Below is a small trained network, with its code and all its weights. Each question gives an input and a class and asks what happens when units are switched off, that is, made to give their printed mean instead of their output.

import numpy as np


def w(rows, s, z=0):
    codes = np.array(rows[::2]) - 128.0
    scale = np.full(codes.shape[1], s)
    scale[-1] = z or s
    return codes * scale


def norm(h):
    return h / np.sqrt((h * h).mean(-1, keepdims=True) + 1e-5)


def f(y):
    return np.maximum(y, 0)


def log_softmax(a):
    a = a - a.max(-1, keepdims=True)
    return a - np.log(np.exp(a).sum(-1, keepdims=True))


def net(x, mask):
    res = np.array(x, float).reshape(1, 5) / 4 @ E
    u = 0
    for l in range(3):
        y = f(norm(res) @ A[l][:, :-1].T + A[l][:, -1])
        res = res + np.where(mask[u : u + 4], y, B[l][:, -1]) @ B[l][:, :-1]
        u += 4
    return log_softmax(norm(res)[-1] @ U[:, :-1].T + U[:, -1])


A, B = {}, {}
E = w([
[137,31,116,254,121,176],'x0',
[136,107,153,101,132,125],'x1',
[183,198,202,167,52,183],'x2',
[20,161,168,188,163,142],'x3',
[147,145,102,108,240,213],'x4',
],0.0055)
A[0] = w([
[160,211,147,61,109,72,46],'L0N0',
[134,254,63,71,141,104,2],'L0N1',
[163,216,178,123,108,180,152],'L0N2',
[120,206,221,87,157,81,17],'L0N3',
],0.0074,0.0053)
B[0] = w([
[127,79,150,174,45,180,211],'L0N0',
[69,28,186,123,137,255,185],'L0N1',
[144,189,178,115,164,52,252],'L0N2',
[153,43,151,123,78,226,185],'L0N3',
],0.0083,0.0043)
A[1] = w([
[23,57,12,43,198,45,2],'L1N0',
[81,182,106,20,85,129,59],'L1N1',
[254,69,114,57,77,146,12],'L1N2',
[117,137,74,134,21,59,35],'L1N3',
],0.0073,0.0043)
B[1] = w([
[223,164,203,134,98,89,252],'L1N0',
[179,39,220,163,51,211,160],'L1N1',
[44,135,213,181,249,146,215],'L1N2',
[37,159,78,97,147,110,177],'L1N3',
],0.011,0.0042)
A[2] = w([
[190,227,82,94,212,162,59],'L2N0',
[74,153,157,129,67,86,51],'L2N1',
[81,255,182,143,103,124,3],'L2N2',
[75,176,103,80,35,72,81],'L2N3',
],0.0088,0.0049)
B[2] = w([
[2,181,110,62,169,14,212],'L2N0',
[61,157,102,66,231,119,220],'L2N1',
[214,123,111,187,145,123,255],'L2N2',
[52,130,37,154,239,106,196],'L2N3',
],0.0079,0.0029)
U = w([
[147,16,76,182,43,255,247],'0',
[92,153,142,142,151,94,195],'1',
[19,202,67,53,209,88,4],'2',
[238,223,122,136,71,42,51],'3',
[83,158,136,149,184,129,41],'4',
],0.0095,0.0039)

Each question gives the input, the list of numbers given to net, and the class t.
The units are the neurons (one row each of A and B). Each row of codes is followed by its name. A weight is (code - 128) times the scale printed after its matrix; where a second scale follows, it is the last column's (A, B and U).
mask holds one flag per neuron, layer by layer. A switched-off neuron (its flag False) gives its mean, the last column of its row in B, instead of its output. The means were averaged over made-up inputs and are rounded, as every weight is.
A unit's drop is (log p(t) with every unit on - log p(t) with that unit switched off) / (log p(t) with every unit on - log p(t) with every unit switched off).
The circuit of an input: a set's keep is (log p(t) with only the set's units on - log p(t) with every unit switched off) / (log p(t) with every unit on - log p(t) with every unit switched off). Starting from all 12 units, units are removed one at a time, each time the one whose removal leaves the highest keep (on an exact tie, the one counted first), for as long as the keep stays at least 0.8.
circuit, biggest first: the units of the circuit, biggest drop first
most important unit: the unit with the biggest drop
top k neurons: the k neurons with the biggest drops, biggest first
k most important neurons of layer l: the k neurons of layer l with the biggest drops, biggest first
input [5,4,7,-1,-8], class 2: most important unit -> L1N3
input [6,6,7,5,5], class 3: circuit, biggest first -> L0N2, L0N1, L1N2
input [0,-4,-1,3,7], class 2: circuit, biggest first -> L2N0, L1N2
input [7,-3,4,-8,-2], class 4: top 2 neurons -> L1N2, L0N0
input [4,2,4,8,8], class 2: circuit, biggest first -> L0N0, L2N0, L1N1, L0N1
input [-3,-4,5,5,1], class 3: circuit, biggest first -> L2N2, L1N2
input [7,0,-8,-3,2], class 3: 3 most important neurons of layer 1 -> L1N0, L1N2, L1N1
input [-3,2,6,4,4], class 3: 2 most important neurons of layer 1 -> L1N2, L1N3
input [-3,4,3,0,-5], class 2: top 3 neurons -> L2N1, L1N0, L0N1
input [-7,0,-5,5,-6], class 0: circuit, biggest first -> L1N1, L0N2
input [-1,4,5,5,-6], class 2: top 3 neurons -> L2N1, L1N0, L2N3
input [-6,-2,1,5,-6], class 0: circuit, biggest first -> L0N3, L1N1
input [5,1,-4,-2,6], class 2: top 2 neurons -> L0N0, L1N1
input [0,-4,-5,-5,0], class 3: circuit, biggest first -> L1N0
input [3,-5,-7,-4,-5], class 3: top 3 neurons -> L1N0, L0N0, L2N0
input [-7,-5,-7,5,1], class 0: circuit, biggest first -> L1N1, L0N2, L2N0
input [7,-3,-8,0,6], class 3: 2 most important neurons of layer 1 -> L1N0, L1N2
input [-3,-4,8,-2,-8], class 2: top 4 neurons -> L2N3, L1N3, L2N1, L1N0
input [4,5,-7,-7,-4], class 3: 2 most important neurons of layer 2 -> L2N1, L2N3
input [5,3,4,0,7], class 2: top neuron -> L2N0
input [4,6,-8,2,3], class 3: 2 most important neurons of layer 1 -> L1N0, L1N2
input [1,-5,-7,3,-5], class 3: top 2 neurons -> L1N0, L0N0
